2 -5 22 -28 0 -15 -23 -8 -10 16 -2 -15
21 -4 -8 12 18 2 16 13 6 43 -11 23
33 20 -4 -9 12 3 3 13 -24 25 -5 0
11 21 15 23 11 -3 -3 8 23 27 16 16
|
21 -4 -8 12 18 2 16 13 6 43 -11 23
11 21 15 23 11 -3 -3 8 23 27 16 16

-41 28 -23 24 20 1 -19 16 21 -5 25 14
17 -25 -20 -11 -9 -1 -33 -9 -4 23 22 18
-3 -21 19 13 -23 15 -28 12 -1 -7 -17 -13
-21 -19 -13 13 -22 -11 17 -18 26 4 13 21
|
17 -25 -20 -11 -9 -1 -33 -9 -4 23 22 18
-21 -19 -13 13 -22 -11 17 -18 26 4 13 21

-36 16 -39 -20 -34 27
36 -16 40 19 34 -27
|
36 -16 40 19 34 -27

-23 -29 16 -28 10 28 -1
13 42 -11 15 -15 5 -1
-6 -5 11 -10 19 17 21
0 -22 18 8 9 7 -1
15 29 2 -1 -20 -1 -3
-3 -13 11 7 2 12 15
-5 -6 13 -5 11 7 15
|
13 42 -11 15 -15 5 -1
0 -22 18 8 9 7 -1
-3 -13 11 7 2 12 15

25 18 17 23 15 -7 -24 20 11
-34 -28 -24 -35 -21 9 35 -32 -19
-26 -19 -16 -28 -18 6 31 -23 -15
|
-34 -28 -24 -35 -21 9 35 -32 -19

-15 3 33 12 -22
-12 -15 -8 -4 -14
-13 -11 0 4 4
-10 -22 12 -1 18
-14 -5 7 -2 -16
-11 -18 12 -10 18
-14 -2 12 -1 -10
|
-12 -15 -8 -4 -14
-10 -22 12 -1 18
-11 -18 12 -10 18

7 -17 -21 -3 -16 12 -10 35
8 28 -1 -8 14 11 41 -7
0 9 -3 7 -15 -17 -25 -33
-15 16 25 2 6 0 10 -42
-20 -28 27 -6 32 -5 -2 10
-10 -5 10 -12 16 17 22 35
-10 -31 0 3 -16 -15 -35 6
5 8 0 3 -33 -15 -27 -31
31 28 -31 7 -28 0 0 -4
7 -7 -5 -5 20 11 13 34
14 -14 -21 -4 -15 5 -7 38
|
8 28 -1 -8 14 11 41 -7
-15 16 25 2 6 0 10 -42
-10 -5 10 -12 16 17 22 35
5 8 0 3 -33 -15 -27 -31
7 -7 -5 -5 20 11 13 34

3 -11 2 21 1 9 4 -14 -2 15
3 36 -25 -6 39 9 -34 -7 7 -13
-23 23 0 -10 8 -7 -6 12 15 -15
-42 1 19 0 -12 -11 17 14 22 1
1 21 -1 -6 28 12 0 -10 18 -7
-27 7 2 4 -3 -13 -3 8 9 -1
-36 18 4 -9 3 -15 -2 18 18 -11
|
3 36 -25 -6 39 9 -34 -7 7 -13
-42 1 19 0 -12 -11 17 14 22 1
-27 7 2 4 -3 -13 -3 8 9 -1
---
44 27 19 -3 -18
20 10 6 -4 -7
-2 -3 -4 3 4
|
44 27
20 10

15 -8
2 7
-17 -15
-11 24
33 -11
|
15 -8
2 7

7 17 -4 -12 26
-6 -9 30 32 -1
-15 -10 2 -40 -21
5 -4 24 7 -25
8 14 -7 -12 26
|
7 17
-6 -9

2 16 5 7 -13
6 33 18 10 -14
|
2 16
6 33

-25 -3 31 43
-9 10 -10 -21
19 -43 -40 -12
|
-25 -3
-9 10

3 -2 -3
27 20 1
-3 -41 27
-2 -1 -17
|
3 -2
27 20
---
30 -4 -35
23 -19 -25
|
30 -35
23 -25

27 -8 -2 -16 17 -1 18 -1 8 13 13 11 -22 -13 12
31 -12 -18 -11 31 -2 -6 11 6 15 -3 13 1 -14 19
|
27 -2 17 18 8 13 -22 12
31 -18 31 -6 6 -3 1 19

28 -19
-33 34
40 -30
39 -34
12 -7
34 -29
21 -15
30 -26
-40 43
17 -12
12 -19
-41 44
|
28
-33
40
39
12
34
21
30
-40
17
12
-41

2 -23 32 -7 -15 -19 8 26 29 17 0 -11 26
-9 -15 -12 9 10 8 2 7 16 0 15 -12 14
16 -12 17 -20 12 -2 -1 19 4 -26 1 -19 2
-6 -26 32 -26 8 -1 9 19 33 19 -12 -21 20
9 2 2 3 14 -6 10 -8 4 13 1 -13 9
7 17 13 17 -15 19 8 6 4 -4 -28 -8 2
-11 29 -39 4 -5 -7 -14 -21 -38 -7 7 21 -24
|
2 32 -15 8 29 0 26
-9 -12 10 2 16 15 14
16 17 12 -1 4 1 2
-6 32 8 9 33 -12 20
9 2 14 10 4 1 9
7 13 -15 8 4 -28 2
-11 -39 -5 -14 -38 7 -24

15 38 -15 -35 19 -11 -14 1
-25 -27 -7 33 -18 -13 17 -12
-21 -26 -10 8 -10 3 3 -18
-24 -16 26 -4 -21 -26 16 -7
-21 -13 -5 9 -20 -22 0 -13
-18 -12 14 12 -22 -25 19 -9
-12 -36 8 8 -23 -4 0 -10
27 27 -29 -19 8 27 -17 12
-8 -9 -11 -21 4 6 -3 -14
-14 -9 4 -1 -7 6 -2 13
|
15 -15 19 -14
-25 -7 -18 17
-21 -10 -10 3
-24 26 -21 16
-21 -5 -20 0
-18 14 -22 19
-12 8 -23 0
27 -29 8 -17
-8 -11 4 -3
-14 4 -7 -2

-9 4 -16 0 13 -12
7 -11 0 -1 12 14
23 14 -10 -5 2 15
-12 -3 -34 -4 9 8
-7 -10 -2 17 8 -19
|
-9 -16 13
7 0 12
23 -10 2
-12 -34 9
-7 -2 8

2 6 -16 -9 25 18 37 6 -1 -20 -15 -13 4 -35
1 -5 -2 -41 -38 7 30 -16 2 24 -15 -16 -6 28
|
2 -16 25 37 -1 -15 4
1 -2 -38 30 2 -15 -6

-2 0 1 0 -2 0 0 1 0 -1 0
0 0 -1 -1 1 -1 0 -1 0 1 1
0 -1 0 0 -1 0 0 1 0 -1 0
0 -1 -1 0 1 0 0 0 -1 0 -1
43 0 0 0 0 0 2 1 1 -1 -1
0 1 -1 -1 -1 1 0 0 -1 1 0
|
-2 1 -2 0 0 0
0 -1 1 0 0 1
0 0 -1 0 0 0
0 -1 1 0 -1 -1
43 0 0 2 1 -1
0 -1 -1 0 -1 0
